Each row has a class, written as a number after it.
[-25  -9  -3  43  -4 -19   0  34   9  -6  -8  31  -3  34   7  -9 -11   6
  -9  46  -2   1   5  -2  21 -19   3  41   9  32  12  -5  38  21  18   1
   2   5 -16   4 -18] => 2
[-21 -20  -7 -36  20  -2 -14   2  29   5  30  -2 -15 -26  17 -14 -15 -37
  42   8  27  42  15   1  -7  19   8 -30  -5   4  12  44 -63  24  53 -42
 -15 -38  -7 -12 -17] => 5
[-17  -2   3 -28 -10  -6   9  38 -10  10  26   7 -16  10  -6   5  11  17
 -33  52  -5  31   0  32  22   6 -11   0  -9  27 -23   1 -35  44  26   8
  27 -28 -19   6  13] => 3
[  16  -22   -3  -24    6    1  -54  -40   48   -8  -10   24  -77  -22
  -16  -21    8   -1   59    8  -13  -29  -27   40   -8   19  -32  -33
  -52   23   14   98  -13   67   11  -15   17  -30    0 -114   15] => 6
[-11  30   8  -4 -15  30  19  48  16  -6 -20  14 -13  34   6 -19   9  -7
  -8  24  -6   0  -6  -3  16 -25   0  13   7  38   7 -23   1  82  -7  29
 -33 -14  -5  -1  -9] => 4
[ -2 -11  23  -2  27  17  31 -35  75 -26 -58  28 -30 -22 -10 -26 -46 -37
   8 -44 -13   1  26  64 -10  19  27 -31 -16  45 -84  15 -35  35  -2 -18
  27  -5  -5 -52  17] => 1
[ 36  46 -10 -22   4   7 -13  -3  10  -5  10  -7  38  -2 -46 -56  -7 -14
  21  -2   6 -11 -10  -9 -21   3   8  -2 -18  52  46 -42 -17 -31  13 -44
 -30   7 -21  25  -4] => 3
[ -3 -15 -10  20 -11  -6  22  37 -13 -34 -38 -18   3  34  14  -2  -4   7
  11  40 -14 -13 -19  28  -5  -3 -13  -8  -8  40  -6  -2  -6 -17  26  10
  26 -23 -11  -8  -9] => 1
[  0 -28  21 -42 -29 -12  47  25  -4  17  -5  -5  33  34  -1  23  16 -42
 -18  49  10 -11  -4 -14  26   0   6 -14   4  44  25  55  -3  20  35  30
  -4 -23  -4  21   6] => 3
[ -2   1   3  58  42  10  30  31   2  -3 -11 -15  13   2   5 -27  -6  32
  24  -3   2 -11  12   0  -9 -11 -19   3  26  -1  12   2  -1  13  -8 -21
 -11 -39  20 -30 -31] => 8
[  5 -23 -38  87  39 -60  72   7   1 -13 -20   9 -29  -2  29 -31 -35  44
 -20 -13 -29   6   0   0   6 -33  -9 -26 -18  -3  38 -50  11  62 -44  28
  50 -15 -19  -6  -6] => 0
[ 24   8 -24 -36  10 -30 -12  42  -5  28  30 -30 -26   6 -11  19 -11   1
  21 -56   5  25  17 -29 -14   1  24   5 -24  57   8 -25  15   4  41 -10
  22  -5   0   5  26] => 8
[-11  56 -36 -30   6  31  39  -8   2 -17  -8 -23  12 -33 -43  22 -42 -62
  -8 -40   4   0  17  -4  -3  -4   2 -17  47  16  21 -18 -26  -9 -51 -68
  10  -1 -27  34   3] => 7
[-30  -2 -19  11   6  -4  37 -40  -1 -23  28 -54 -19 -14 -34   7   6  -7
  -2   0 -41  48 -14 -24  52  17  18  56 -87  56  -3 -58   1 -21  16 -40
 -21 -14 -31  27  47] => 3
[ -9 -65  20  31  44 -15  14  -6  24  -4  -4  23   6  35  40  -7   8  -7
   3   3  16 -29  45 -30  26 -10  -1 -35 -20 -14   7  27  17  28  -2  -1
   0 -29   4   0 -40] => 5
[-14  11   6 -12 -76  35  21 -38  53  -8  -7  30  23   7  46  -8 -12  41
 -22  38   9 -15 -15  32  18  22  36  14 -60   3   4  82  10 -37 -21  -8
  48  19   9 -20 -33] => 6
[ -9   4  15   4 -50 -19  45  31  -7  25 -13   4  24  17  -5   7   9 -21
  -3  28 -11  11  20   2  15  11   6  26  13  11  -7 -43   6  -3   4 -32
  15 -34 -18  12  20] => 5
[ -8   9 -14  -3  13 -12   0  -4  25 -13  32  13 -46 -15   3   6 -23 -18
  -3 -60   7  42   8  -9 -18 -27  37  28  -3  33 -30 -45  21 -17  14  39
  45  26  23   4  17] => 1
[-12   0  -4   0 -25  17  25  21 -17 -25 -33  34   1   7  18  15 -12 -25
 -10  37  13 -21  -4  27  19 -34  -1  -7  27  19 -20 -18  12  -9   3  -5
  29   2 -20   2 -31] => 2
[  5  -5  37   3 -24  70  45  -5  41   2  15  46 -14 -16  28 -23  -3 -68
 -34  12  22  42 -24  50  11 -23  -1  35   3  60 -31   0  14  79 -38  28
 -15  32  -7 -19  20] => 4
[-20  25  11  30   8 -46  55  39 -45  -2  32 -35   8  33 -11   4 -38  40
 -17 -18  30  10  25  -2  -9 -24  14   3  28 -23   5 -34  -8   0 -19 -43
   2 -23   2 -22 -55] => 0
[-50   0   6 -13  -6 -44  -4  -1 -21  -6  16   7 -12  -9 -18   7 -44 -26
  -5  17 -15  43  23 -10 -33  65 -19  85  -5  19  16   5  23 -20  -7 -57
  35 -14 -19  58  -7] => 1
[ 21  -7  15   5 -18 -17 -13  81 -12 -11  -1 -22 -31  16  -2 -15   0 -20
   6  10  18 -28   5 -45  19  -6 -13  -5  44  57 -13  35  -8  36  16  12
 -47 -12 -30  -7 -19] => 8
[  7  12 -11  16  39  18 -45 -48 -27 -13   2 -21  13 -19 -51  12  34   4
   6  14 -38 -27   1  -3  56  27  14  36   5  25 -34  23  36  -2  18  15
 -14 -22   1  39  42] => 6
[ -4  29  -9 -17  24 -17  -5  28 -12   4  23 -47  -6   0 -19   1 -25   6
  18   0   3   2  -6   4 -31  23  11 -25 -28  -4  34  22 -20   5  12 -39
 -17  -6 -13  34 -30] => 0
[-27   7  -3 -28 -15 -12 -25   0  23  -1   0   8  -5  -7 -33 -26 -42  19
  12  -5  15   4  -6  13 -39  31   7 -10  -4  42  16  -5 -21  31  47 -48
  -4 -24   2  36 -18] => 2
[-19   9 -10 -41  -6  16  46 -34   1   8  24 -26  21  31  -3 -22 -17 -40
  39  -4  12  -9 -18   3  12   0 -16 -30  22  22  28 -25 -11 -22  -7 -63
  -2 -18 -19  22 -37] => 0
[ -5  27  13 -31  33 -19  27  11  12  51 -37  49 -44   6 -33 -11  20  13
  43 -15 -38 -33 -25  18 -61  -2 -35 -29  10   3  11 -12  25  30 -39  30
  47 -39  22 -50   1] => 8
[ 28 -19 -21  91  46 -25  47 -40   6 -14 -16  37 -36 -43  19 -36  11   3
 -12  15  -8   8  34 -16   7 -21   3   7 -28   3 -22 -45  26  22  40  48
 -58  -7   2 -11  36] => 4
[ -9  71 -47 -46 -10  22  15 -35  10  -3 -22   5 -51 -18 -12 -28  -3 -56
  40  25 -35 -15   9  41 -11   6 -13  -9  18  63  -5 -15   6 -35 -25 -54
   9  -6 -25  -9  60] => 7
[-15   8   5 -67   0  34 -43   2 -20  35  23  38  26 -21   0 -14  -7   4
   5  -2  23  34 -30 -24  -9  -2   0  10 -16  22   0 -27 -34 -38   6 -21
  11   3  10  30 -27] => 2
[-22  38  -4 -19  -8  -7  16  28  22 -14 -17  -4   9  -5 -19  -6 -35  19
  -2  -7   7 -13 -18 -17 -42 -17  27 -45  -6   2  27  27 -49   3  -2 -11
 -16  -1  12  -7 -20] => 7
[ -1  39 -11   0 -17  21  22  61 -23   0 -48 -23  24   6  17  25 -12  12
 -12  36  14 -43  22  17  12  -3  27  -9  -7 -17  45  -4  -3  -2  -8 -11
  -8 -12   1  25 -30] => 2
[ 18 -51 -37  -2   1 -29   1   3   1  12  17 -41   5 -31  -7   0 -21   7
 -24  -7   9  25  -7  -3  23  17  17  -1 -12  42  58   2 -55  30  39  42
  19 -14 -17 -20  57] => 3
[-20   6   0 -36  -2  18  -4 -44  13   7  44  -2  12   4 -32 -11 -13 -34
  -5   0   9 -11   4  19 -37  34 -20  -4  10  32  25   4  28 -15 -14 -51
  11   4   3  61  16] => 7
[ 11  41 -13 -42  41  -3   2  36  -1  29   8  26   0 -16 -26 -32  -5 -31
  17  -5  11  -1  31 -46   4   6   6   0   8  30   1 -33 -23 -25  11 -23
 -21  -8 -40   1 -30] => 8
[ -1  18 -35 -26  27  16  -3  17 -10  17  25 -20 -22 -24  18   4   5 -44
  10  -8   2  59  18   0   1 -22  21  19 -18  17  23 -34  -7 -20  -3 -17
 -10  30   7  -9  35] => 2
[ 17 -30  21  33   0   2   7   4  -1 -34  -7  10  25  30 -17 -20 -24   0
 -27  14  31 -10  20  52 -17  10  -9  -3 -15  22   2  -2  23  15   5 -44
   3  12 -26 -36 -34] => 2
[ 15  12   9  -6   3  -2  19 -38 -22   0  32 -16  10  22 -42 -16  32  23
 -23  25 -20  12 -40  13   9  15 -18  17 -58  37  28 -23  25  -5 -27  -6
 -12   3 -20  19  17] => 3
[  9 -15  15  -2  -3 -16  26  25 -18   6  11 -10  14   9 -12 -19  24  -7
  -7  52 -15  20  11   7  30   7 -31   1  30   3   7   9 -23  22   4   3
   4 -40 -16  -3   4] => 3
[ 14 -22  11  17 -11 -24  18  38 -13   0  15   4  60  48  -9   1  -1 -28
  -1  42  -2  10 -24   2   7 -37 -13 -10  41  10  23 -18   8  27  35   5
  -8  12 -17  -3  19] => 7
[ -8  33 -23  25 -16 -38  48  27 -42 -13  20 -19   6  13 -24  19 -10  13
 -26   8   4 -13  22   0   5 -47  29   7  16   0  -5 -91  20 -13  47 -12
  14  -2  -2  25  12] => 0
[-32   7 -11 -11  -5  10   8   2  18  26  11  29  39   4  -7  12 -33   4
   4  -6  15 -29   5 -17 -20 -15  -6  -9   0 -18  31 -48 -12 -39  -2 -53
  36  -4   8  27 -18] => 7
[  7 -16 -21 -30  47   5 -14 -14 -12  24   8  -8  43 -10 -38 -10 -20  -4
  20 -23   3  26  -9   7   8  10   1  -3  39  21  34 -44 -50 -10   9   6
  26 -34 -24 -17 -10] => 4
[  9   8   4  22 -13   8  26  27  -6 -18   4 -13  10  30  -2 -20  11 -26
  15  31   1  10  -6   0   0 -20 -10  16  20  32   8 -31  16  11  21  -4
 -44  -7 -13   9  -9] => 4
[ -2  24 -26  -4 -48 -34  28   8 -39  24   1  -4  28  27  21   8   3   4
 -11  20 -18  46  21 -40 -24  11  -7  62  15  10  54 -24  41 -19   1  -9
  -4   0  16  52  30] => 4
[ 24   4   0  -4 -37  11  -4  28  12  -3   0 -10  -5  34  16  -4  35   0
  -2   7 -14  33  23   5  18   6  -9 -11  14  18 -23  32  13  30  -1   3
  22 -21  -2  -4  13] => 5
[ -1  14 -17  26 -17  14  29  10 -19  -4 -35  28  44   8  23   5 -35  28
 -24  38  18  12  16  18   6   3   0  35   3  10  19   7 -15   3   9 -26
  10 -20 -20 -19 -29] => 4
[-11 -49  21  29 -27  -3  25  35   0  -2 -10 -20   1  33  -8   5  -2 -16
 -23  26  11 -55   1  -6  -5  21  15  12 -24  68 -21  -1  45 -26  29  45
   0 -16 -11  -4  25] => 7
[ -9  44 -20 -47 -10  -8  28  -2  -8  -3   6 -12 -17 -22   1 -14   6 -11
  27 -13 -10  19  -1 -50  15  10  32   3 -10  -1  16   8  -6 -21 -12  23
   3 -33   6   9 -26] => 6
[ 33  14  -7 -18   7   9  -9  -1   0  51 -17  38  27  -6 -17 -44  -9   3
   4  20  -1 -14 -24  40  16  -7   1   4  29  51  29 -68 -36  16 -14  24
   9  -7 -32 -27  27] => 4
[ -5  47 -14   0   5 -44  -8 -17  36   4  -9  30 -12  41 -35  42  -4  17
 -18  20 -20 -14  24  -5   3 -14  -7 -31  44 -55  25 108  11   9 -33 -15
  10  33 -16 -40 -18] => 7
[-25 -42  -2  13 -11 -33 -77 -61 -23 -20  41  29 -37  23  -2  27 -14  -4
  -6 -30 -11  62 -22 -33  23   2 -13  79  28  23 -47   4  59  16  22  10
   8  45 -12  -4  31] => 2
[-20   2  42 -65 -74 -14  23   2   7  -3  14   5 -80 -24  37 -49   0 -40
  18  54  15 -52 -18  31  -9  18  10  -7 -33  28  23 -17  -2  18   5  32
 -18 -18  -1   4  14] => 3
[ -1  -3  -2  18  54  17   4  37 -23   7   0  25  19  -5   6 -16 -19   0
   4  -4  15  26   0 -26  21  -5  -3  34 -21   2 -25 -50 -35   3   9 -10
 -21  -2 -48 -64 -33] => 8
[ 20 -19  37 -29 -48 -17  12 -23 -29  10 -12  30 -29 -65 -10  -7  13 -26
   2  27 -14 -35 -16  40   4 -19 -16 -10  13 -20   5 -47  11 -64 -50  -4
  60   2   0  -9  17] => 2
[-14  19   4 -23 -13 -29 -13  -3 -67 -48 -13 -46  12  13 -16  -3  -4  13
   4  36 -23 -21  45  28  20  48  33  47   7   9  11  22  39  16  25  -4
  16 -56   4   0  18] => 6
[  6  12   0  45  48  14  67  44  13  43  26   7   8  -9  -9  67  36 -32
   2  39  16  25 -50   7 -23 -44 -29 -37   7   0  59 100  24  41 -36   0
 -10 -18  24  54 -37] => 5
[  0  -7 -17  29 -16  -3  30  38   9  -5 -11 -68 -11  -5 -26  16   7 -10
  45 -42 -11 -28 -24 -62  14   6  15   7  -9  13  30 -12   9  -9  -1  26
 -10 -51  11  -2 -16] => 6
[  7  -8  -9 -26   0  -4 -11  -5  33  10  32 -16 -27   9  -2 -15 -16 -13
  12 -24   6  48  14 -18  11  15  18  -3 -47  43 -22  43 -21  15  45 -26
  -8   6 -16 -43  10] => 0
[  -8   79  -23  -26  -51   36   15  -15    8   11  -21   64   -9  -20
  -46  -26   43   55  -17   12  -11  -22  -13  -26   19  -48  -24   19
   55  -35    4  -40  -28  -51  -25   28   38   -7    3 -106  -20] => 8
[  8  77  18 -51 -69  61  35 -62  10  21 -51  -1  14  50  22  22  17 -17
  17  -8   0 -45   2  18  12  42  31   6   3 -10 -42  -7  49  -1  11  22
 -69   1  16  33  12] => 4
[-12  27 -24 -30  22  27   1  -7  10  31  -8  21   4 -36 -21 -16 -33  -8
 -12 -23  20 -31  14  -4  -8  42  -1  -1  33  29  -2 -21 -32 -15 -23 -18
  10  -7 -33  29 -18] => 8
[ -6  26 -24  -5  37 -11  32  -3 -25 -11 -13  16  -2  35   2 -27   9   6
 -11   3  18   4  47  13  -6 -11  15 -21   1  18 -16 -39 -16   5   3 -13
 -14 -27 -19 -56  -6] => 5
[ 12   0 -36  34 -15 -27  36  22  36  24  17 -52  -6 -20 -30  -4 -19 -10
  15  12   7 -20 -23 -13  -4  31   6 -26  16  14  66   0 -12 -18  29  26
 -22 -19 -32  35   8] => 7
[  9 -28  -2 -27  -9 -45  12  20  28   2  48  -6 -26  -8   9  -6 -10 -43
  16 -25  19  21  -1 -44 -10  -4  59  -2 -71  40  13  -2  14 -14  39  26
   0  21  -5   1   2] => 6
[-11  20   7  -5   7   2 -29  -1   6  13 -11  31  11   7   3 -18  -4 -23
  15  -1  -3  12  21 -10 -16   9 -13   9  24  -9  -7  -6 -24  38 -14 -58
 -32   0  -4   0  15] => 5
[-25 -39  -5 -28  12   9 -30 -65 -19 -13  14  12  26  -9  16 -13 -49 -33
  -7 -27  31  -2  -7 -22  24  14  -9  12  34  24  40  -7  -5   9 -34 -43
  -7  19 -15  56 -22] => 2
[-11  15 -19   6  30 -32  64 -36 -58  16 -27  48 -15 -12  12 -15 -13 -15
   8  20  -4  -9  23 -11   3   1 -37  19  38 -19  31 -71  16  -9 -48   0
   7 -48 -29  -2 -26] => 4
[ 34  16   1 -10   4 -34  22  62 -31  12  -5  -9   2  11 -18  15  14   4
   4  14  -8   4 -11  -1  -1 -10  19 -23  13  26 -31 -20   2   3  55  41
  -6 -10 -24  -1   7] => 8
[-17  18 -31  -4   5  21  -8 -44  30 -14   3  32 -19 -30 -10 -15 -23   6
 -17 -38  13  28   8   6   0  24   8  -1  15  14 -21  -2 -26  22 -13  -5
  30 -15 -25  -2 -13] => 5
[  1  53 -18  30   8   7  29   2 -12 -23   2  12  24  44 -17   6  -2 -10
  -8  16 -26  10   4   3  18 -23 -18   8  29  12 -15 -41  52  31 -10 -34
  -6   3 -23  55   7] => 7
[ 34  39 -42  -2  -8  63  21 -45 -15 -16 -31  27 -59 -25  28 -11  38 -26
  -6 -11  -6  -6  11 -13 -21  -2 -25  -2  -3  39 -44  62  69  -2  -2  70
  12  -5  28 -18  30] => 0
[  6   9 -44 -31  29 -13  29  12  14  53  10  -3  29  35  -6   7  37  -4
 -27  17  22  -3  45   9 -26   2  -1 -70  27 -27  66  19 -41   7  -7   7
  -5   1   7 -16  15] => 5
[  9  11  -6  44 -18 -34  18  11 -53 -22  -9   0   4 -12  29   1   8  32
 -48  33  -2  15  55   2  22  -5  12  35   9 -40  15  -6  10  -2 -30  -3
  11  -9  -6 -19  16] => 5
[  8  30   0 -13 -42  -8   8  54  15   8 -48  45   1  26  46  -2 -23  -3
   0  39 -18  21  16  36 -53  10 -10   5  -7 -26  15  18  -7  16 -30 -16
  29  26 -19 -25 -17] => 4
